Here is a tiny trained network, its code and every weight. The questions are about switching its units off for an input and a target symbol, where a switched-off unit gives its printed mean instead of its output.

import numpy as np


def w(rows, s, z=0):
    codes = np.array(rows[::2]) - 128.0
    scale = np.full(codes.shape[1], s)
    scale[-1] = z or s
    return codes * scale


def f(y):
    return np.maximum(y, 0)


def softmax(a):
    e = np.exp(a - a.max(-1, keepdims=True))
    return e / e.sum(-1, keepdims=True)


def log_softmax(a):
    a = a - a.max(-1, keepdims=True)
    return a - np.log(np.exp(a).sum(-1, keepdims=True))


def net(x, mask):
    ids = ['γζλμξπψ'.index(c) for c in x.split()]
    T = len(ids)
    res = E[ids] + P[:T]
    q, k, v = (res @ M[0].T for M in (Q, K, V))
    z = softmax(np.where(np.tri(T) > 0, q @ k.T / 4**0.5, -1e9)) @ v
    res = res + np.where(mask[0], z, O[0][:, -1]) @ O[0][:, :-1]
    y = f(res @ A[0][:, :-1].T + A[0][:, -1])
    res = res + np.where(mask[1:13], y, B[0][:, -1]) @ B[0][:, :-1]
    return log_softmax(res[-1] @ U[:, :-1].T + U[:, -1])


Q, K, V, O, A, B = {}, {}, {}, {}, {}, {}
E = w([
[7,81,179,138,140,121],'γ',
[156,148,139,23,172,137],'ζ',
[173,55,49,42,105,143],'λ',
[218,120,85,171,179,159],'μ',
[133,122,23,166,157,116],'ξ',
[217,79,149,151,64,147],'π',
[95,206,54,126,150,98],'ψ',
],0.011)
P = w([
[48,9,160,180,218,203],'0',
[189,79,174,169,254,65],'1',
[66,49,107,168,115,193],'2',
[184,91,158,161,197,74],'3',
[97,97,94,171,94,195],'4',
[184,108,144,155,156,79],'5',
[121,136,84,164,78,197],'6',
[190,124,121,145,125,80],'7',
[154,176,72,143,67,204],'8',
[209,137,97,133,97,78],'9',
[181,203,68,110,61,206],'10',
],0.0072)
Q[0] = w([
[36,198,210,150,99,165],'H1',
[81,184,6,143,241,40],'H1',
[208,12,59,187,131,167],'H1',
[11,113,42,61,104,121],'H1',
],0.017)
K[0] = w([
[29,128,236,137,149,95],'H1',
[57,221,6,156,194,99],'H1',
[197,18,62,153,181,165],'H1',
[60,127,90,35,164,65],'H1',
],0.018)
V[0] = w([
[95,55,91,132,197,134],'H1',
[126,217,79,185,51,107],'H1',
[69,165,231,105,189,115],'H1',
[208,231,134,30,142,255],'H1',
],0.0076)
O[0] = w([
[152,98,58,103,86,167,248],'H1',
[84,98,62,99,208,50,80],'H1',
[77,254,83,100,163,91,3],'H1',
[80,179,170,227,165,189,126],'H1',
],0.0076,0.0032)
A[0] = w([
[13,50,137,99,185,188,204],'N1',
[110,141,160,121,215,62,109],'N2',
[133,164,159,38,102,117,182],'N3',
[162,139,200,69,211,86,1],'N4',
[60,16,156,110,227,141,235],'N5',
[154,165,90,200,108,167,104],'N6',
[133,90,224,175,231,36,16],'N7',
[75,100,100,128,56,137,75],'N8',
[15,80,140,249,141,174,86],'N9',
[154,93,145,156,183,44,99],'N10',
[41,188,116,126,45,152,121],'N11',
[108,155,53,157,57,111,55],'N12',
],0.013,0.003)
B[0] = w([
[80,69,149,182,91,118,228],'N1',
[64,148,144,43,45,138,167],'N2',
[104,69,127,174,140,145,218],'N3',
[141,143,49,184,55,115,180],'N4',
[122,169,188,64,192,127,255],'N5',
[131,183,88,106,135,168,219],'N6',
[166,229,251,169,85,117,151],'N7',
[100,183,91,147,133,119,198],'N8',
[65,46,168,152,116,80,187],'N9',
[130,129,82,167,149,52,198],'N10',
[207,162,101,93,160,138,188],'N11',
[187,97,161,148,106,204,190],'N12',
],0.024,0.0046)
U = w([
[28,64,199,148,141,113,194],'γ',
[136,92,58,170,61,160,217],'ζ',
[187,124,146,30,112,187,158],'λ',
[138,255,136,115,209,184,62],'μ',
[123,121,98,100,194,71,50],'ξ',
[157,137,186,161,107,95,3],'π',
[92,190,139,91,125,84,100],'ψ',
],0.0067,0.004)

Each question gives the input, a string of symbols that net reads in full, and the target symbol t.
The units are the heads (4 rows each of Q, K, V and O) and the neurons (one row each of A and B). Each row of codes is followed by its name. A weight is (code - 128) times the scale printed after its matrix; where a second scale follows, it is the last column's (O, A, B and U).
mask holds one flag per unit, heads first, then neurons. A switched-off unit (its flag False) gives its mean, the last column of its rows in O or B, instead of its output. The means were averaged over made-up inputs and are rounded, as every weight is.
A unit's drop is (log p(t) with every unit on - log p(t) with that unit switched off) / (log p(t) with every unit on - log p(t) with every unit switched off).
The circuit of an input: a set's keep is (log p(t) with only the set's units on - log p(t) with every unit switched off) / (log p(t) with every unit on - log p(t) with every unit switched off). Starting from the 12 units with the biggest drops (on a tie, the unit counted first), units are removed one at a time, each time the one whose removal leaves the highest keep (on an exact tie, the one counted first), for as long as the keep stays at least 0.8.
units of the circuit, in order: the units of the circuit, biggest drop first
most important unit: the unit with the biggest drop
top k neurons: the k neurons with the biggest drops, biggest first
drop when u is switched off: that unit's drop, to one decimal
input μ γ ζ ξ, target ξ: most important unit	N10
input ζ γ ξ ζ ζ π γ, target ζ: top 3 neurons	N5, N3, N8
input ψ ζ ζ ζ λ ζ ζ π ζ, target μ: units of the circuit, in order	H1, N6
input ζ ζ π π ψ π ζ π ζ ζ, target ζ: top 2 neurons	N4, N5
input ζ ψ μ ζ ζ ζ ψ ψ ζ, target μ: units of the circuit, in order	H1, N1
input π ψ μ λ ζ, target γ: top 3 neurons	N1, N11, N4
input γ π ξ ψ, target ψ: units of the circuit, in order	H1, N2, N3
input ξ ζ μ π ζ ζ ξ ψ, target ψ: top 2 neurons	N2, N10
input ζ γ ξ μ γ, target ζ: top 3 neurons	N5, N1, N3
input ψ ζ ζ ζ ζ ψ ψ π, target π: units of the circuit, in order	H1, N7
input ψ π ξ ζ ξ ζ, target ξ: units of the circuit, in order	H1, N10, N12
input ζ λ ξ, target γ: top 3 neurons	N1, N5, N9
input ψ ψ ζ ψ λ ξ, target ξ: units of the circuit, in order	H1, N10, N5
input ψ ζ ξ ψ γ ξ ζ ψ ψ, target λ: units of the circuit, in order	N12, N11
input ψ ζ ψ ζ, target ψ: top 2 neurons	N5, N2
input ξ ζ ζ λ, target λ: top 2 neurons	N1, N10
input ψ π γ μ, target μ: most important unit	N6
input ζ μ ξ ζ ζ μ ψ ξ λ, target γ: top 2 neurons	N9, N1
input ζ ζ ξ γ ξ ζ ψ ζ ζ ζ, target ζ: top 2 neurons	N4, N3
input ζ ζ π γ π ζ, target π: top neuron	N7
input ψ ξ μ ψ π μ ψ λ π ξ ξ, target λ: drop when N1 is switched off	0.3
input ζ λ ζ γ ζ ζ ψ π π ζ, target ψ: drop when N5 is switched off	0.2
input λ ξ λ ζ ζ ξ π, target γ: drop when N9 is switched off	1.1
